Below are the code and all the weights of a small trained network. Each question names an input and a target symbol and asks about switching units off, where a switched-off unit gives its printed mean instead of its output.

import numpy as np


def w(rows, s, z=0):
    codes = np.array(rows[::2]) - 128.0
    scale = np.full(codes.shape[1], s)
    scale[-1] = z or s
    return codes * scale


def norm(h):
    return h / np.sqrt((h * h).mean(-1, keepdims=True) + 1e-5)


def f(y):
    return np.maximum(y, 0)


def softmax(a):
    e = np.exp(a - a.max(-1, keepdims=True))
    return e / e.sum(-1, keepdims=True)


def log_softmax(a):
    a = a - a.max(-1, keepdims=True)
    return a - np.log(np.exp(a).sum(-1, keepdims=True))


def net(x, mask):
    ids = ['ΠΩαβγδεζηλμξστφψ'.index(c) for c in x.split()]
    T = len(ids)
    res = E[ids] + P[:T]
    u = 0
    for l in range(2):
        q, k, v = (norm(res) @ M[l].T for M in (Q, K, V))
        z = softmax(np.where(np.tri(T) > 0, q @ k.T / 4**0.5, -1e9)) @ v
        res = res + np.where(mask[u], z, O[l][:, -1]) @ O[l][:, :-1]
        u += 1
        y = f(norm(res) @ A[l][:, :-1].T + A[l][:, -1])
        res = res + np.where(mask[u : u + 4], y, B[l][:, -1]) @ B[l][:, :-1]
        u += 4
    return log_softmax(norm(res)[-1] @ U[:, :-1].T + U[:, -1])


Q, K, V, O, A, B = {}, {}, {}, {}, {}, {}
E = w([
[163,213,112,38],'Π',
[143,150,145,166],'Ω',
[164,173,99,175],'α',
[157,164,129,171],'β',
[173,177,92,178],'γ',
[175,192,106,201],'δ',
[170,174,119,188],'ε',
[173,185,110,192],'ζ',
[119,55,2,183],'η',
[192,217,128,201],'λ',
[118,149,197,142],'μ',
[26,90,164,83],'ξ',
[176,186,107,210],'σ',
[39,108,181,92],'τ',
[92,138,201,130],'φ',
[162,189,198,169],'ψ',
],0.0093)
P = w([
[124,96,142,213],'0',
[176,138,60,179],'1',
[51,183,120,170],'2',
[151,95,185,150],'3',
[166,125,38,177],'4',
[41,204,130,148],'5',
[175,83,197,133],'6',
[159,127,37,175],'7',
[35,208,126,120],'8',
[201,73,206,110],'9',
[152,130,35,169],'10',
[46,238,141,85],'11',
[255,75,223,54],'12',
[137,131,33,180],'13',
],0.0093)
Q[0] = w([
[127,40,86,179],'0.h0',
[86,254,212,133],'0.h0',
[93,184,203,107],'0.h0',
[233,93,247,106],'0.h0',
],0.0087)
K[0] = w([
[132,87,113,133],'0.h0',
[128,163,181,121],'0.h0',
[118,161,175,108],'0.h0',
[195,136,122,5],'0.h0',
],0.015)
V[0] = w([
[134,199,142,16],'0.h0',
[122,96,144,118],'0.h0',
[162,168,154,130],'0.h0',
[111,2,130,252],'0.h0',
],0.0065)
O[0] = w([
[89,101,129,254,4],'0.h0',
[166,153,110,143,76],'0.h0',
[71,151,141,153,196],'0.h0',
[181,243,248,26,215],'0.h0',
],0.0054,0.0025)
A[0] = w([
[167,140,153,54,92],'0.n0',
[130,211,1,111,125],'0.n1',
[204,184,57,107,6],'0.n2',
[120,159,64,27,149],'0.n3',
],0.0087,0.0026)
B[0] = w([
[122,175,13,102,206],'0.n0',
[124,222,246,3,253],'0.n1',
[20,42,81,135,217],'0.n2',
[195,201,158,254,218],'0.n3',
],0.0046,0.0051)
Q[1] = w([
[35,8,153,150],'1.h0',
[83,184,6,125],'1.h0',
[52,95,101,251],'1.h0',
[177,248,114,64],'1.h0',
],0.012)
K[1] = w([
[78,225,136,115],'1.h0',
[127,85,250,161],'1.h0',
[54,176,130,194],'1.h0',
[232,29,168,139],'1.h0',
],0.017)
V[1] = w([
[211,162,2,167],'1.h0',
[39,80,108,84],'1.h0',
[110,55,89,19],'1.h0',
[140,110,195,181],'1.h0',
],0.0083)
O[1] = w([
[73,99,46,43,89],'1.h0',
[181,96,181,112,20],'1.h0',
[254,114,134,66,2],'1.h0',
[105,145,125,217,178],'1.h0',
],0.0095,0.0049)
A[1] = w([
[144,5,114,178,180],'1.n0',
[156,159,106,95,253],'1.n1',
[92,128,143,172,137],'1.n2',
[200,127,209,113,113],'1.n3',
],0.018,0.006)
B[1] = w([
[174,89,126,238,186],'1.n0',
[169,55,136,142,230],'1.n1',
[196,113,129,77,255],'1.n2',
[4,100,133,42,174],'1.n3',
],0.013,0.0076)
U = w([
[182,4,82,100,246],'Π',
[239,186,81,128,2],'Ω',
[112,104,27,102,67],'α',
[176,180,54,122,23],'β',
[82,81,39,96,72],'γ',
[73,142,50,112,69],'δ',
[83,123,101,96,126],'ε',
[86,149,60,129,65],'ζ',
[189,121,118,46,141],'η',
[19,94,107,113,136],'λ',
[179,86,144,247,237],'μ',
[53,95,195,50,154],'ξ',
[57,149,76,133,138],'σ',
[72,112,206,81,119],'τ',
[159,191,250,128,144],'φ',
[68,214,149,234,52],'ψ',
],0.012,0.0048)

Each question gives the input, a string of symbols that net reads in full, and the target symbol t.
The units are the heads (4 rows each of Q, K, V and O) and the neurons (one row each of A and B). Each row of codes is followed by its name. A weight is (code - 128) times the scale printed after its matrix; where a second scale follows, it is the last column's (O, A, B and U).
mask holds one flag per unit, layer by layer, with each layer's heads first. A switched-off unit (its flag False) gives its mean, the last column of its rows in O or B, instead of its output. The means were averaged over made-up inputs and are rounded, as every weight is.
A unit's drop is (log p(t) with every unit on - log p(t) with that unit switched off) / (log p(t) with every unit on - log p(t) with every unit switched off).
The circuit of an input: a set's keep is (log p(t) with only the set's units on - log p(t) with every unit switched off) / (log p(t) with every unit on - log p(t) with every unit switched off). Starting from all 10 units, units are removed one at a time, each time the one whose removal leaves the highest keep (on an exact tie, the one counted first), for as long as the keep stays at least 0.8.
circuit, biggest first: the units of the circuit, biggest drop first
most important unit: the unit with the biggest drop
k most important neurons of layer l: the k neurons of layer l with the biggest drops, biggest first
input ξ ζ φ φ γ ξ ξ φ σ Ω ζ, target Ω: 2 most important neurons of layer 1 => (1.n3 1.n0)
input η φ β Π σ φ Π η ψ Π γ, target Π: circuit, biggest first => (1.h0)
input Π δ Π ψ δ, target ψ: 3 most important neurons of layer 0 => (0.n2 0.n0 0.n1)
input λ β α Π φ ψ ξ ψ, target ξ: circuit, biggest first => (1.h0 1.n3)
input Π τ Ω φ β τ, target φ: circuit, biggest first => (1.h0 1.n2)
input β ψ η ξ φ Ω Π Ω, target Π: circuit, biggest first => (0.h0 1.n1 1.h0)
input Π δ μ φ, target μ: circuit, biggest first => (0.h0 1.n0)
input τ η ε λ δ Π λ τ α φ ε, target φ: circuit, biggest first => (1.h0 0.n1 1.n3)
input η δ ζ φ Π σ Π α δ Π ζ, target Π: circuit, biggest first => (1.n1 1.h0 0.h0)
input δ μ ξ Π ψ δ ξ φ, target ξ: circuit, biggest first => (1.h0 1.n3)
input τ ξ Π λ ψ ζ λ Ω λ λ τ σ φ ψ, target φ: circuit, biggest first => (0.n1 1.n0)
input η φ λ λ, target Π: 2 most important neurons of layer 1 => (1.n1 1.n3)
input Ω φ ε Π α τ ε μ σ ψ ξ Π ξ τ, target ξ: circuit, biggest first => (1.h0 0.h0 1.n3)
input φ λ φ β δ β ψ Π φ φ ξ γ, target φ: 2 most important neurons of layer 0 => (0.n3 0.n1)
input ε α γ ξ α γ λ β δ ψ γ Π, target ψ: circuit, biggest first => (1.h0)
input φ σ β φ ψ, target φ: circuit, biggest first => (1.h0 0.n3 1.n3)
input Π φ ζ ξ η, target ξ: circuit, biggest first => (1.h0 1.n3 0.h0)
input ξ ψ Π Π ψ σ Ω Ω ε Π φ φ Ω ψ, target Ω: 2 most important neurons of layer 0 => (0.n3 0.n0)
input ξ η φ, target φ: 2 most important neurons of layer 0 => (0.n1 0.n3)
input φ τ γ, target φ: most important unit => 0.h0
input η ξ β α λ ξ Π ξ φ η φ σ ξ φ, target ξ: circuit, biggest first => (1.h0 1.n3 0.h0)
input λ ψ φ Π ψ ψ δ φ Ω φ β, target φ: 2 most important neurons of layer 0 => (0.n2 0.n1)
input ξ τ η Π Π, target Π: 2 most important neurons of layer 0 => (0.n3 0.n2)
input γ β ζ μ φ ψ β, target Ω: 2 most important neurons of layer 1 => (1.n3 1.n2)
input σ β δ ξ μ λ φ σ Ω ψ ψ, target ψ: 2 most important neurons of layer 1 => (1.n1 1.n0)
input σ η Π ξ φ Π φ β ψ ψ φ, target ψ: 3 most important neurons of layer 0 => (0.n2 0.n3 0.n0)
input δ Ω γ ζ η μ φ ζ ψ τ, target Π: most important unit => 0.n2
